Lege: [143 135 100 149  95 113 137 109]
Guse: [159 125  90 149  96 131 128 106]
Seked: [113 144 106 113 165 147 131 148]
dobop: [ 85 148 143 143 139 124 118 135]
Basa: [144 113 148 147 166 106 131 113]
pav: [114 171 140 188 120 103 166 140]
sasif: [102 125 126 172 131  90 167 134]
kinis: [152  19 175 152  69 242 189  81]
pifu: [125 119 151 145 113 137 133 147]
Nefi: [120  85 147 109 137 113 122 112]
order: [113 113 131 148 147 106 144 165]
Seked
[137 113]
Nefi
[ 85 147]
Nefi

rovir: [ 51 150 146 107 107]
vez: [176 175 207  53  76]
Letuk: [202  33 156  88 216]
Dugub: [159 221 119 126  39]
narom: [178 132 196  53 132]
rari: [ 63 227 113 117  37]
Lolav: [165 173 199  54  87]
nenur: [134 121 196  60 182]
tasap: [182 134 196  61 121]
ratik: [ 53  76 177 175 207]
Zesep: [175  53 208  76 176]
fared: [ 40 192 144 116  53]
order: [ 53 176 175 207  76]
vez
order: [ 76  53 207 175 176]
vez
order: [132  53 196 132 178]
narom
order: [121 182 134 196  61]
tasap

lav: [ 55 131  29  87 124 129 131]
mogo: [132  87 131   9 129  29 124]
nupi: [  9 131  29 124  87 129 131]
[  9 129  29]
mogo
order: [131   9 131  29 124  87 129]
nupi
[131  29  87 124 129 131]
lav
[124  87]
nupi

zupak: [127 138 133 171 204 145 154 121 124  38 119 110 131 214 122 111 240 174
  48 171 150 116  89 119 175 113 107 117 157 214 128 116 140 180 133]
Letem: [130 127 127 127 129 129 129 129 127 128 130 128 127 128 129 127 129 129
 126 127 128 128 128 128 127 129 127 128 129 130 130 128 129 127 129]
muzu: [127 138 133 154 145 121 171 204 124  38 119 110 131 214 122 111 240 174
  48 171 150 116 155 100 163 192  58 109 153 136 131  87 229 175 140]
digi: [127 130 129 130 127 128 128 129 129 161  29 133 140  70 207 127 118 193
 128 130 129 128 129 127 130 128 128 126 127 127 126 127 128 129 126]
dok: [118 127 126 128 127 129 129 128 128 161 128  70 128 128 126 130 207 126
 127 140 130 128  29 129 129 130 127 133 127 131 127 129 129 127 193]
order: [126 129 128 127 126 127 127 126 128 128 130 127 129 128 129 130 128 193
 118 127 207  70 140 133  29 161 129 129 128 128 127 130 129 130 127]
digi
order: [129 127 129 129 133 128 207 130 129 126 129 128 127 127 126 193 161 128
 128 127  70 118  29 127 140 128 130 127 126 128 127 129 130 130 128]
digi
order: [130 161 126 129 127 207 129  29 128 128 128  70 126 129 127 128 130 127
 129 128 128 133 130 130 129 118 127 193 140 127 127 128 129 127 126]
digi
[161 128  70 128 128 126 130 207 126]
dok
[154 145 121 171 204 124]
muzu

Lag: [102  67  95  98 200 179]
fug: [167  79  62 171 198 165]
nuga: [165 167 198 171  79  63]
Zor: [173  94 157 178 102 166]
Mamu: [214  40 201 217 143 164]
rorag: [198 168  63 171  79 165]
betat: [122 105 121  98 121 164]
piziz: [ 39 210  63  45  94 115]
mig: [129 179 166 132 100  59]
zigid: [167 173 178 102  94 157]
order: [ 63  79 165 167 171 198]
nuga
order: [165 198 168  63 171  79]
rorag
order: [173 102 157 166  94 178]
Zor
[167  79]
fug
order: [ 63  79 171 198 167 165]
nuga
[122 105 121  98]
betat

Tur: [209 126 162  47 191  75 155  30 144 150 204]
Kufiz: [101  67  94 141  56 135  63 198  81  67  92]
tiv: [150 159  54 175 117 192 149  87 126 153 121]
Forun: [188 111 150  63 163  88 133  65 127 129 184]
nubin: [104  79 119 128  82 121  79 183  97  82 103]
sev: [191 150  82 123 147 162 154  41 123 153 168]
gusud: [205  93  69  97 103 153 104  67  79 104 175]
vomos: [142 142 162 102 169  95 151  98 155 150 148]
tato: [ 82 104 121  79 128 119 103  81  79 183  97]
gen: [ 82 133  93 186  92 163 119 178 131 125  72]
gimo: [ 56  92  67  94  81  67 135 198 140  63 101]
order: [ 82 103 104  79 119 128  82 121  79 183  97]
nubin
order: [ 92  67  81 198  63 135  56 141  94  67 101]
Kufiz
order: [ 54  87 117 121 126 149 150 153 159 175 192]
tiv
order: [150 204 209 126 162  47 191  75 155  30 144]
Tur

mal: [147  97 206 128  68 163  80 158 197  48 143 200  63]
rinu: [213  75 174 144  73 132 129  81  91 205 110  75 100]
rakad: [ 80 147  97 158 206  48 128 163 143  63 198 200  68]
[ 68 163  80 158 197]
mal
[110  75]
rinu
order: [205 132  81 110  73 129  91  75 144 213 174  75 100]
rinu
order: [ 48 143 158 206 147  80 198  63 200 128 163  97  68]
rakad
[205 110  75]
rinu
order: [198 206 200 143  48  68  80 147 158  63  97 163 128]
rakad
order: [200  68 197  63  97 143 206  80  48 163 147 128 158]
mal

gede: [186 195  97 190  73 107 119 153  92  95  79 126  84 104 151]
pofod: [201 162  99 169  85 100 115 152 104  98  91 124  91 118 120]
rerik: [133  99 138 108 157 110 110 102 158 114 114 142  82 126  95]
gutam: [105 140 136 129 133 141 118 107 104 119 119 159 105 112 141]
Nedu: [138 147 136 143  83 109 117  79 119 100  90 215  44  97 114]
defo: [ 76 120 152 108 168 171 137 112 118 151 153 125 164 123 160]
fedo: [137 120 120 124 146 119 115 145 116 121 134 122 145 148 113]
sen: [134 107 116  91 134 130  94 109  98 135 118 109 121 164 138]
foma: [ 94  91 138  98 134 134 164 130 109 109 108 116 121 135 118]
Far: [ 94  91 138  98 134 134 164 130 188 166 160  90 186 144 125]
roze: [ 86 107 156 105 130 141 143  94 152 146 139 134 120 116 130]
Baz: [108 112 164 137 123 171 125 160 151  76 152 118 120 167 153]
order: [164 130 109 109 108 116 121 135 118  94  91 138  98 134 134]
foma
order: [160 123 164 125 153 151 118 112 137 171 168 108 152 120  76]
defo
order: [ 91  94  98 108 109 109 116 118 121 130 134 134 135 138 164]
foma

Tudo: [156 159 106 161  95 101  97 127 160  98  92 103 180 161 149  99  86 143
 111  80 101 174 112  92 109  94 160 109  98 158 154 149 153 154 163  88
 109 155 156 162  93 107  88 185 166]
Bona: [ 54 103 159 113 211 148 173  76 119 106 112 157 134 106  77 225 142  73
 190 132 105 118 161 168 169 155  77 171 102 139  67  75 101  39  89 124
 157  45 105  42 198 155 144 140 146]
Vis: [144 146 102 150 105 167 151  96  88  98 110 158  75  84 168 142 149 130
 169 108  55 150 165 200 158  81 156  91 152 107  98 158 158 148 172 148
 115 138 108  91 153  87  92 147 142]
Defeb: [156 173 105 171 148 118 101  45  75  77 119 139 211 112 155 169 168 105
 198 113 146 106  76 144 124  67 102 134 157  39  42  73 190  54 106 142
 159 103 161  89 155 140 132 225  77]
Fub: [171 169 155 144  87 108 108 167 138 147 156  92  91 148 150  75 142 158
  55 151 150  91 130 101  72 116 142 115 159  81 152 171 155 170 135 159
 133 176 156 163  82  90 130  79  94]
[168 169 155]
Bona
order: [ 77 225 132 140 155  89 161 103 159 142 106  54 190  73  42  39 157 134
 102  67 124 144  76 106 146 113 198 105 168 169 155 112 211 139 119  77
  75  45 101 118 148 171 105 173 156]
Defeb
order: [ 45 105  42 198 155 144 140 146  54 103 159 113 211 148 173  76 119 106
 112 157 134 106  77 225 142  73 190 132 105 118 161 168 169 155  77 171
 102 139  67  75 101  39  89 124 157]
Bona
[ 54 103 159]
Bona

Sugu: [199 156 183 199  68 138]
zem: [156 198  68 183 199 138]
sodu: [156 199 198 139 183  68]
[139 183]
sodu
order: [ 68 199 138 199 156 183]
Sugu
order: [ 68 138 156 183 198 199]
zem
order: [199 138 156 198  68 183]
zem
order: [138 199 183  68 198 156]
zem

pama: [161 126 119 104 140 114 156  91 113 159 110  80 109]
pege: [177  44 115 186 242 176 178 224 200  90  86  69 219]
bita: [140  91 104 162 114 159 109 113 110 119 126 156  80]
order: [ 80 156 126 119 110 113 109 159 114 162 104  91 140]
bita
order: [ 86 242 219  90  69 224  44 200 115 186 178 177 176]
pege
order: [ 80 109 114 159  91 156 140 119 104 110 161 126 113]
pama
order: [ 80  91 104 109 110 113 114 119 126 140 156 159 161]
pama
order: [178 219  69 177 224 176  86 242 186  44  90 200 115]
pege

lifad: [182  92 189 139 174 170 116 163]
rebem: [154  65 165 120 183 147  88 126]
bef: [ 48 209  71 102  23  71 190 112]
kurus: [105 184  93 142  67 115 158 138]
zoti: [173 120 165 120 149 162 134 168]
raf: [ 67 138 142 158  93 105 115 185]
order: [ 93 142 158 115 105  67 185 138]
raf
order: [ 67  93 105 115 138 142 158 184]
kurus
order: [ 93 105 115 185  67 138 142 158]
raf
[142 158]
raf
[154  65 165 120 183 147  88 126]
rebem
[184  93 142]
kurus
[184  93]
kurus

keti: [102 189 197 119 136  78]
nefa: [127 167  41 172  38  28]
pemar: [127  29  41 172  38  28]
Ner: [ 41 170  38  28 152 141]
Rab: [118 222 211 219  76 227]
Fatiz: [ 33 234 168 143 158  91]
sek: [215  43  79  45 142 165]
bigi: [127  29  41 172  38 144]
[127 167]
nefa
[ 33 234 168 143]
Fatiz
[127 167  41 172  38  28]
nefa

Buvir: [128  52 102 121]
dapo: [131 143  74  43]
vofez: [ 53 136 140 120]
sab: [ 49  38 141 128]
bir: [ 73  43 131 143]
golu: [ 49  38 127 141]
puv: [102  52 121 129]
order: [ 52 102 121 129]
puv
[74 43]
dapo
order: [141  49  38 127]
golu
order: [131 143  73  43]
bir

bof: [116  93  95 154  74 169 136]
nidar: [ 43 189  35 104 201 111 142]
gema: [113 117 112 197 184  76  86]
zoto: [136  95 115  93 154 169  74]
raz: [193  89 196 130  75 127  97]
peri: [168 100 171  87 103  92 149]
tedo: [139 114 147 123 119 139 149]
vad: [128 144 106  44 151  71 183]
[112 197 184  76  86]
gema
order: [ 74  93  95 115 136 154 169]
zoto
order: [136 116  93  95 154  74 169]
bof
[ 44 151]
vad
[154 169]
zoto
order: [196 127  89  75 130 193  97]
raz
order: [169 115  95  93 154 136  74]
zoto

